In the rows, zero is written as 128.
Each row is followed by its class number.
[107 108 133 138 154 111 112 119 102 122 158 139 160 156 129 113 144 168
 154 138 135 149 114 156  98 130 133 137 139 126 129 123 126 126 129 136
  88 129 142 107 109 126 113 128 111 116 123 103 114 108]	5
[154 108  96 160 105  89 105  85 127  80 195 144 130 111 120  77  96 157
 152 104  86 127 104  98 151 103 123  49  79 123  98 135 145 107  96 124
  89 113 100 133 158  34 128 106 142 144  99 100 125 198]	6
[143 147 128 132 121 103 117 122 124 120 139  76 141 150 133 117 116  49
 128 104 126  91 121 115 163 108 117  46 118  99 138 116 106 134 164  57
  93 124 110 119 177 133 122 153  81 108 155  81 138 149]	6
[139 123 147 162 144 198 156 104 116 113 127 158 125 160 106 150  99 104
  85 139  86 114 104 133 167 112 103 190 135 140 100 116 151 142 148 155
 150 155 116 156 120 130  97  92 138 180 134 157 158 140]	4
[122 118 116 148 144 112 117 144 100 122 121 155 154 140 116 136 132 175
 140 118 139 124 102 135 153 146 144 143 134 137 123 118 121 117 138 140
 139 124 127 107 127 138 112 136 117 141 120 122 144 145]	11
[146 117 124 157 127 125 139 124 141 125 122 135 131 137 131 155 102 152
 150 140 125 141 139 132 138 161 147 120 165 102 153 162 145 117 156 152
 109 144 104 152 100 131 111 136 124 130 131 115 125 125]	6
[ 94 155 109 162 114 161  91 135 190 154  90 125 105 173 170 132 129  89
  66 110 112 128  99 205 171 179 143 132 164  79 128 123 147 187 162 136
 197 148 207 105 169 156 118 180 110 181 137 187  69 127]	6
[165 141 142 128 122 162 147 113 133 150 125 131 149 149 112 160 127 165
 101 101 144 135 151 134 141 138 118 166 158 157 157 145 168 110 120 136
 131 125  84 151 130 147  96 139 116 139 138 143 142 131]	7
[ 85  98 161 141 176 145 109 124 106 118 148 178 134 168 121  89 147 133
 122 170 121 138 145 133 141 128 103 126 147 125 110 110 149 143 113 125
 123 105 144 164 132 112 182 134 117 135 120 121 124 119]	5
[140 143 139 118 118 127 159 126 145 109 104 127 116 121 115 114  96  86
 143 109 130 113 142 104 139 106 136 125 133 117 151 121 105 117 113 112
 127 153 123 136 136 135 131 107 127 119 122  99 141 149]	2
[142 112 149 143 134 132 137 115 133 113 147 137 137 105 132 149 124 128
 109 140 122 131 117 117 142  97 121 157 119 118 128 111 125 138 116 126
 110 131 116 136 136 118  89 121 128 125 128 111 127 132]	12
[108  90 168  98 109 186 114 150 103 135 126 140 114 110 135 119  81  80
 159 135 115 138 117 135 114  73 147 186 132 109 156 129 109 132 119 124
 174 163 127  92 111 143 116  77 169 105 166  80  95 101]	3
[166 226 217 105  91  81  86 163 118 164 158  94  97  90  86 135 107 135
  98 139 126 112 174  31 125  82 201  80  62 141  89  97 113 140  95 153
 157 148 109 187 121 120 150 121 107  84 149  97 117 198]	4
[145 113 141  91 111 138  97 124 128 112 174 139 159 119  94 159 104 170
  99 155 141 104 133  39 110  77 110  71 105 134 137 196 183  63 124 127
 170 107  82 188 166  29 111 109 118 131 120 114 120  99]	10
[127 138 170 145 131 143 134 127 130 134 144 134 134 116 131 146 104 113
 105 137 109 131 111 114 155 117 132 135 130 113 122 134 116 140 119 131
 103 141 103 138 125 117  78 112 131 122 137 109 136 137]	6
[ 98 111 159 148 170 126 127  82 142  89 166 167 131 155 178 162 136  84
 132 153 120 123 117 193 149 102 122 140 125 155 148 102 134 155 116 131
  94 138 185  90 155 169 121 115 142 141 127  80 147 106]	12
[180 133  92 157   4  92 107  65 187 110 128  80 170 114 128 164  57 118
  95 128 109 110 123 118  88  75  88  74  78 157 100 146 138  88 111  63
  94 129  76  99 179  51  81 185 140 133 149 129 152 161]	9
[150 138 122 104 127 124 135 119 134 115 139 143 118 125 108 102 109 104
 113 122 114 126 132  94 115 115 144 128 113 104 129 129 110 113 132 138
 128 136 118 153 108 128 136  88 144 112 113 100 159 130]	4
[149 147 134 152 111 166 113 117 124 126 152 145 132 137 121 154 128 115
 112 135 119 129 125 108 152 105 117 126 137 142 120 123 115 136 109 111
 105 131 131 131 133 120  93 114 129 128 143  98 122 139]	0
[143 116 150 138 125 138 144 113 145 117 149 137 134 117 129 156 122 132
 107 139 127 124 118 115 135  99 123 150 132 119 130 122 130 139 114 123
 118 132 104 131 139 116  80 129 123 125 134 106 128 133]	12
[132 121 150 137 115 147 115 116 123 129 147 121 130 126 123 149 117 135
 101 142 129 117 112  95 137  97 115 135 141 131 131 104 132 140 102 120
 113 136 115 145 135  98  81 111 130 141 117 122 146 147]	10
[214 152 174  65 100 125  59 164 142 179 182  63 113 100 149  89  96 133
 139 118  98 119 130  98 113  93 154 115 149  59 135 118 114 120 145 165
 111 135  84  97  80 115  79  98 163 109 175  82  71 188]	7
[152 115  72 145  93 158  43 159  98 116 115 107 130 104  98  91 125 119
 105 122 145 121 117 177 119 112 121 199 103 206 156  94 118 166 100 138
 198 179 194 142 174  92 143 134  63 182 139 144 110 150]	11
[141 138 107 119 137 121 104 117 145 148 104 144 128 137 150 148 135 120
 114 122 106 127 129 122  87 133  76 125 174 123 159 142 156 136 150 121
 130 130 141 121 133 130 123 128 138 134 136  97 161 130]	7
[146 120 112 108 131 127 118 124 136 119 130 115 127 131 122 128 113 133
 108 124 147 113 134  95 115 125 136 128 140 122 160 113 114 114 100 133
 130 139 134 144 124 125 124 111 129 128 114 127 148 128]	10
[144 148 163 138 122 149 122 135 140 137 127 128 138 119 125 137 117 118
 100 140 127 128 116 110 151 112 114 133 135 123 119 110 126 135 118 111
 112 144 119 131 142 117  77 123 126 134 133 115 137 151]	2
[112  97 145 125 146 132 121 140  97 123 136 107 149 129 124 150 137 173
 163 127 153 108 114 108 126 111 155 128 130 119 130 111 144 106 122 125
 134 133 118 117 118 115 118 123 115 126 108 113 117 133]	10
[137 136 144 125 119 143 120 117 133 128 151 122 122 126 127 137 117 127
 103 145 131 117 115 100 135 100 111 140 138 125 130 113 128 137  97 123
 108 137 115 152 142 105  90 114 120 136 110 125 141 138]	10
[128 156 173  93  68  91  85 140 138 127 106  95 136  59 121  87 156 153
 169 127 158 144 128 154 110  83 172 139  79 142 137 174  54 109 109 138
 159 130 148 106 136  94 174 144  54 132 115 103 117  85]	9
[108 178  99 113 150 214 116  81 142 101 107 179  82 188 157 106  80 101
  93  79  67 124  95 163 135 138 129 153 179  55 102 155 120 139 180 165
  68 110 106 145 186 159 125 139 113 162 156 153 114 179]	2
[168 123  76 165 114 163  88 150  92 122 115 138 152 121 109 157 125 130
  87 130 127 133 152 100  99 141 126 134 127 160 131 146 137 120 116 114
  91 144 130 113 131 114 105 156 130 112 172 114 140 128]	0
[218 128 189 121 140 132  77 155 103 124 198  63 168 131 156  83  96 197
 179 193 145 167 104 138 135  77 133 130 145 126 116 142 165 111 134 146
  85 152  74 144 123  92  56 124  89 173 154 117  67 134]	4
[194 196 167 103  91 156 103 117 106  88 148  61 111 130 113 109 144 107
  41  63 145 101 129 137 160 135 191  57 119  90 107 119  99 128 138 151
  41 128  73 139 156 135 116 116  74 109 114 134 189 183]	4
[126 116 129 145 114 191 126 106  95 135 173 176 109 141 144 139 140 126
 126 145 115 143 140  87  98  58 138 143 113 135 135 122 107 115 132 131
 101 125 143  88 108 157 117 106 127 120 182  71 125 122]	0
[148 131 181 114  96 182 133 164 141 177 112 125  99 115 114 113 132  99
 100 127 140 122 122  85 150  97 121 191 140  78 174 164 127 121 130 145
 115 176  73 149 103 114  89 107  95 132 154  36 135 142]	2
[139 145 129 168 111 155 121 113 114 128 151 147 128 142 117 146 125 124
 101 141 115 132 126 100 151  99 111 133 141 149 121 120 114 134 107 114
 106 129 127 134 130 102  79 112 122 127 139 103 121 136]	0
[125 138 127  95 127 117 123 118 128 108 131 142 114 110 121 117 102 123
 121 125 127 118 123 102 119 120 135 132 122 123 132 134 103 120 122 150
 135 127 114 141 109 121 141  83 136 116 110 111 149 133]	11
[ 99 128  67 128 145 179 117 135  98 105 160 174 106 115  96 130 113 127
 149 127 142 179 136  85 114 176 156 146 139  80 123 138 133 125 169 138
 121 127 134 153 113  90 105 138 150  89 149 149 147 118]	9
[135 142 160 136 108 135 122 121 135 128 134 118 127 117 118 137 110 118
  92 146 130 126 114 117 141 110 131 149 123 120 118 120 111 132 115 119
 114 160 135 120 126 107  81 121 118 130 141 129 130 135]	9
[148 134 163 134 123 152 116 143 116 125 130 141 126 109 125 137 136 128
 117 136 125 131 110 122 161  98 110 149 137 125 131 106 109 136 109 133
 126 136 124 134 143 129  80 106 142 133 138 122 123 133]	3
[152 116 150  54 161 187 113 120 116 123 141  74 141 140  80 186 179 101
  85 123 174  71 137  59  90 113  96  72 135 115 100 159  94 128 130 133
 126 108  88  67 154 129 115 198  88  78 194  64 115 157]	8
[168 154 123 153 124 125 195 153 138 156 160 153  97 153 146 153 127 151
 152 114 138 134 142 144 130 102 108 176 163 134 164 149 167 100 194 168
 170 147 117 115  99 166  93 121 128 132 134 139 149  84]	7
[143 172 191 110  93 127 121 114 174 105  55 127 126 142 162 134 102 106
  72 101 130  83  82 175 236 102 165 143 133 148 128 146  94 134 127 142
 169 174 154 118 127 144 111 130  73 150  98  95 123 120]	9
[157 185 124 120 217 154 104 108 109  79 149 128 131 108 107 144 117 177
 108  93 176 149  87  85  74 100 161  85 169 104 100 139 172 165 108  94
  83  97  88 184 193 121  83 187  66  98 156 154 116 159]	8
[138 109 109  99 113 144 120 113 123 108 116 133 122 117 119 121 101 122
 118 117 129 117 141  81 103 106 144 135 132 124 161 127 113 119 102 135
 128 141 132 138 119 118 134 108 135 118 116 105 145 135]	10
[119 110 113  91 123 125 117 117 124 105 128 158 130 100 115 105 110 105
 122 127 130 123 122 113 115 109 122 156 104 140 142 134  99 119 106 127
 134 132 138 136 123 127 148  80 141 119 109 105 139 120]	11
[166 116 155  91 129 129  94 117  90 126 128  77 168  62 116 144 119 116
  96 200 124 116 133  46  99  64  83  61  45 135  81 143 101  79 125  97
 123 126 133  94 137 101 143 123 160  89 180  68 109  91]	0
[126 108 100 162 141 125 125 107  87  93 149 147 139 152 124 120 160 175
 176 105 149 151 113 134 146 118 121 114 139 165 117 127  99 113 128 141
 101 106 137 100 134 100 121 141 134 120 112  79 134 122]	0
[116 105 107 152 130 102 163 129 105 105 138 132 145 125 137 136 143 174
 173 115 140 125 126 143 129 109 157 146 113 131 148 125 122 117 143 132
 138 120 132  90 121 128 109 130 115 129 127 100 127 105]	12
[187 170 203 104 136 154  59 159 140 139 106 129 166 114 128 147 107  96
  78 124 111  82 151 133 148 129 164 107 104 150 118 140 121 138 105  93
  76 130 104 142 138 190 163 103 103 157 182 136 160 146]	2
[150 176  78 154  92  91 123  99 144 125 132 145 126 190 105  93 115 133
  53 108 128 178 104 136 154 149 119 102 155  53 119 140  48 139 143 138
  78 124 156 115 193 150  78 198  98 119 131 130  86 151]	5
[168 113 169 120 157 127 146 118 134 111 115 139 118 153 127 118 134 120
  85 115 133 129 130 103 160 100 113 152 162 118 175 172 102 107 167 183
 125 128 115 107  95 137  98 130 112 137 148  75 128 131]	1
[146 127  91 159 117 151 153  92 169 113 145 142 120 110 144 178 101 157
 134 139 128 164 145 148 123 122 136 176  93 131 123  81 144 115 130 175
 173 130 139 151 131 143 140 167 165 135 123 140 135 134]	12
[113 113 141 125 125 186  35 177 119 129 170 138 134 108 131 137 179 133
  92 160 158 146 120 134  82 132 158 123 102 120  67  92 118 156 122 129
 116 132 150 129 139 112 130 172 105 104 145 139 133 122]	5
[132 143 119 101 146 105 155 107 156 108 200 155 122  92 133  51  83 137
 161 161 127 154 127 120  99  62 164 152  67 101 134 188 149 135  90  70
 147 101 109 139 133 128 133  74  91 154 149 154  67  41]	12
[147 139 158 127 112 154 113 135 119 132 137 132 126 110 127 139 136 121
 105 134 121 125 108 122 143  92 110 139 134 121 134 102 116 135 116 124
 128 136 125 127 145 125  73 108 137 118 135 106 129 130]	3
[136 155 142 140 165 120 145 119 133 142 128 146 116 156 111 136 103 122
  91 108 147 131 118  90 196 155 117 104 180  92 159 118 126 122 150 123
 107 130 123 134 131 138  72 113 128 111 149 131 114 166]	2
[151 166  65 137 102 156 139 120 139  91 183 148  97 133 131 102  81 146
 126 151 165 154 143 119 150 109 174 124  84 153 107  78 139 116 120 129
 153 152 170 157 162 115  94 175 152 115 149 141 121 136]	9
[111 102  85 147 124 200 176  92  93  76 153 139 119 139 137 124 131 157
 127 116 140 168 164 113  75  92 131 168 127 141 139 107 168 150 143 135
 131 102 128 159 162 119 107 149 129 148 155 184 134 107]	12
[107 131 127 106 138 143  93 119  86 146  83 112 137 149 108 122 150 161
  76 109 111 135 139 143 120 146  71 125 113 146  82 146 139 173 137 141
 198 109 176 102 167 117 197 135 158 164 134 125 103 128]	7
[134 144 127 149 188 126 147 147  95 104 121 126 134 160 124  99 109 114
  95 124 139 151 138 132 161 150 125 139 147 126 149 154 141 146 145 114
 142 126 138  98 126 146 115 134 108 143 155 145 135 107]	1
[137 119 135 136 125 156 133 111 128 118 136 136 131 116 132 132 126 127
 107 152 118 120 105 105 150  95 115 134 144 120 123 122 117 133 114 131
 103 123 119 145 132 121  76 133 121 131 129 121 120 147]	8
[148  90 163 111  72 180 104 110 134 134 177 122  82 162 129 136  73  35
 133 144  79  69 145 110  95  40 120  96 125  93  97 117 172 108 189  94
 130 153  93 165 164 137 152 108 150 113 158  98 111 163]	7
[115 116 143  96 142 132 162 100 130  97 137 157 117 117 121 104 106 112
 123 116 104 117 129 107 133 119 132 111 128 106 130 166  96 111 108 146
 107 126 121 116 133 120 136  94 140 105 114 107 118 130]	6
[145 149 140 161 107 149 115 120 119 128 146 144 129 138 117 149 125 122
  97 139 118 133 127  95 153 105 116 121 140 142 113 129 113 138 105 112
 103 130 124 136 131 108  85 117 129 122 137 101 120 138]	0
[136 144 159 140 118 127 125 123 133 119 144 122 129 109 125 133 115 129
 117 145 134 135 112 125 134 108 134 147 124 122 115 118 110 133 111 122
 106 153 137 112 122 105  83 121 126 130 136 129 137 131]	9
[127 113 105 108 136 124 146 108 121  90 114 140 124 113 122 112 109 118
 130 126 124 108 125  95 126 112 139  97 131 128 145 129  96 119 101 121
 136 127 143 135 122 135 149 101 127 110 111 108 151 134]	8
[167 137 132 188  68  96 134 125 187 138 163 133 154 104 134 113 131 134
 136 147 101 130  74 115 174  69 127 127  96  96 129  98 120  96  73  89
 155 137 125  81 156 104   7 136 107 182 121 163  88 141]	3
[107  98 124 144 131 166 115  97 162 155 133 174 125 127  96 198 122 145
  84 129 124 140 119 134 103 120 102 168 124  72 141 152 122 101 143 141
 177 105 114 148 176 133 177 139 117 145 152 127 113 134]	12
[156 142 152 133 110 148 117 133 124 126 138 136 128 117 129 136 126 132
 115 138 118 123 114 121 142 101 118 129 138 123 128 114 123 134 113 125
 115 132 109 127 141 125  69 114 142 127 143 112 137 130]	3
[127 142 154 133 114 126 124 122 134 125 142 132 130 114 115 124 112 137
 111 146 128 135 107 129 147 110 132 150 122 114 113 128 101 128 110 119
 120 147 142 115 131 100  89 115 124 133 128 129 114 131]	9
[129 128 148 140 118 149 116 129 121 117 153 137 135 132 124 123 119 121
 103 149 118 132 119 129 136 117 122 131 139 116 120 101 122 141 111 135
 101 147 127 136 114 101  94 115 131 113 124 104 138 142]	5
[114 109 148 149 190 168 155 135 102  85 109 136 117 147 126 150 138 130
 126 123 160 128 131 107 135 124 162 186 178 122 122 116 156 141 128 159
  97 141 103 154 110 133  80 175 108 118 108 152 137 113]	10
[117 121 118 127 126 119 171 129  59 153  87 101 168 159 117 119 107 190
 118 129 112 123 151  68 118 152 130 127 135 161 143 165 150 122 164 123
 162 136 100 120  88 121  85 143  74 109 155 125 126  94]	6
[141 120 122 128 120 127 128 124 123 104 130 136 118 106 129 137 104 107
 136 122 134 139 142 138 112 101 128 131 126 150 137 130 117 121 112 127
 139 146 141 106 135 133 142 107 154 120 126 122 143 125]	7
[127 127 110 104 107 136 134 104 138 106 115 132 121 103 118 107 117 116
 123 119 130 124 130 136 122 112 134 159  99 139 135 132  86 117 130 140
 148 137 161 114 112 114 143 113 139 127 131 121 142 102]	9
[123 107 129 161 172 102 160 101 116  88 150 141 146 139 141 133 139 164
 159 114 136 137  96 152 132 104 146 140 137 115 146 105 129 128 128 133
 113 128 142  99 149 133  89 133 118 140 116 100 137 123]	12
[125 119 153  75 107 177  96  99 127 113  99 151  97 156 118 116  88 104
  63 101 118 112 109 117 118 120 114 114 139 118 105 179  77 140 135 133
  91 149 122 148 179 152 166  79 127 136 144 119 123 150]	2
[177 193  47 121 117 169 164 106  23  72 133 134 140 115 101  96 134 216
  72 108 112 110 132  48  81 103 159  73  85 192  80  99 144 109 111 102
 113 139 141 144 166 105  82 136  52  66 102 111 196 132]	0
[138 126 152 126 112 145 106 129 123 136 141 114 128 115 129 146 123 132
 100 142 133 118 110  84 145 107 123 132 132 119 133 103 132 137 105 125
 113 148 120 148 126 106  85 109 126 132 114 115 143 149]	10
[106 155 166 129 161 183 165 128 132 109 126 149 105 137 128 146 130 101
 133 134 140  97 121 129 141  92 145 105 142  99 113  82 148 133 155  86
 157 135 145 160 163 164 149 101  99 131 119 128 160 128]	2
[144 139 102 115 130 145 129 122 106 101 127 130 118 124 117 117 118 110
 122 115 137 123 147  82 104 113 147 110 112 145 134 137 103 116 104 116
 127 141 138 127 117 133 153 102 125  98 139  91 148 108]	0
[105  86 132 120 157 141 114 123  87 113 150 154 153 153 119 101 150 168
 147 119 145 143 104 162 124 142 153 135 131 127 125 128 115 121 134 150
 113 134 148  79 108 133 129 135 116 102 124  82 125 109]	5
[116 131 119 115 105 111 147 122 117 100 119 150 115 102 118 111 111 128
 139 122 126 120 133 102 128 110 139 142 118 142 146 143  94 117 116 153
 139 129 122 124 110 115 132  88 129 129 115 125 149 128]	11
[115 125 131 137 146 130 110 112 129 131 147 112 138 167 146 134 136 163
 138 113 152 121 100 154 154 133 149 137 129 121 134 106 138 122 126 134
 115 124 131 129 137 149 123 130 115 162 109 131 132 123]	10
[132 160 114 115 142 189 150 152 105 129 114 127 108 124 134 116 123 137
  91 104 143 152 144 115 124 151 145 155 141  92 139 178 135 151 135 154
 108 135 101 117 136 144 113 160 105 123 178 132 114 124]	6
[152 156 110 139 132 152 116 147 106 101 126 161 111 148 122 130 100 132
 141  99 128 136 149 113 144 138 167 114 179 111 152 176 118 107 136 149
 111 126  99 139 118 119 142 126 107 100 140  98 127 132]	0
[121 129 141 131 143 121 131 111 151 128 144 115 109 179 122 187 115 126
 118 121 163  99 140 132 113 112 146  89 128 137 118 106 151 104 165 127
 186 134 129 161 141 160 160 120 150 127 133 123 149 111]	7
[116 121 128 179  95 112 155  70 150 142  87 124 151 202 128 142 122 118
 138 133 134  90 149 184 182 125 149 130 136 202 161  94 107 132  87  82
 161 137 161  83 107 181 147 140 110 145 126  54 134 114]	0
[118  86 125 150 169 120 151 106 104  95 149 146 152 126 119 141 157 172
 163 110 153 149 111 157 148 133 146 148 135 115 142 119 104 115 134 147
 107 109 133  88 143 139 110 146 122 123 122 115 124 122]	12
[157 125 127 102 108 132 127 122 134 124 138 130 122 102 124 124 111 111
 126 115 119 145 144  95 105 102 128 131 110 122 134 115 105 111 108 131
 147 142 133 131 119 139 143  92 158 115 114 113 150 136]	7
[151 101 119 115 115 133 119 106 116 108 129 154 117 127 123 120 102 106
 114 113 112 126 148 124 105  97 115 134 132 161 127 129 110 126 118 129
 129 135 136 112 129 134 150 102 155 112 123 112 148 136]	7
[177  78  99 110 105 153 140 133  94 139 142  83 150 137  86 120 111 128
 205 119 163 161 130 121  96 126 150 152 120  85 125 150 110  93 179 101
 131 140  60  82 111 171  94 187 106  75 166  95 101  85]	3
[116 131  86 138 175 138 114 103 101 115 175 178 120 148  97 144 123 190
  83 156 139 136 120 116  58 133 135  94 150 123 108 123 170 113 143 137
 120 117 149 126 169  97  96 137 143  97 141 127 136 142]	4
[135 130 145 138 182 129 153  98 137 103 165 149 121 121 170 162 134 134
 132 130 124 165  88 101  97  86 115 143 144  61 144 149 146 117 165 157
 113 134 115  89 129 135  79 140  92 122 135  98 136 107]	12
[123 158 203 116 110 135 176 146 141 146 147 173  97  65 168 106 166 146
 147 112 115 142 156  99  37  84 158 135 133 153 152 125 181 156 100 133
 145 146 153  53  72 138 115  81 120  96 104 133 212  96]	2
[124 128 115 136 123 156 147 139  96 136 157 135 110 157 145 114 129 119
 130  86 140 180 142  92 119 128 122 141 133 102 160 152 124 129 176 152
 103 133 115 140 138 149 123 140 115 117 155 123 141 118]	6
[180 116  97 163 116 115 103 142 110 122 107  98 151 145 141 163 105 142
 135 127 133 163 132 138 104 119  99 146 170 133 154 123 117 117 156 135
 135 162 125 124 119 126 110 134 107 143 119 102 146 133]	7
[143 162  85 179 104  90 126 125 125 117 121  94 124 151 150 134  87 141
  93 124 160 158 142 146 108 108 158 141 140 136 134  96 142 137 148 107
 137 155 158  85 116 114  72 191  88  94 134 135 100 121]	9
[107 137 118 149 163 106 131 122 118 110 153 147 130 142 133 108 138 168
 172 119 131 166 119 162 127 148 139 144 123 124 130 138 129 126 132 145
 100 111 150 103 147 141 124 147 155 145 129 121 118 144]	1
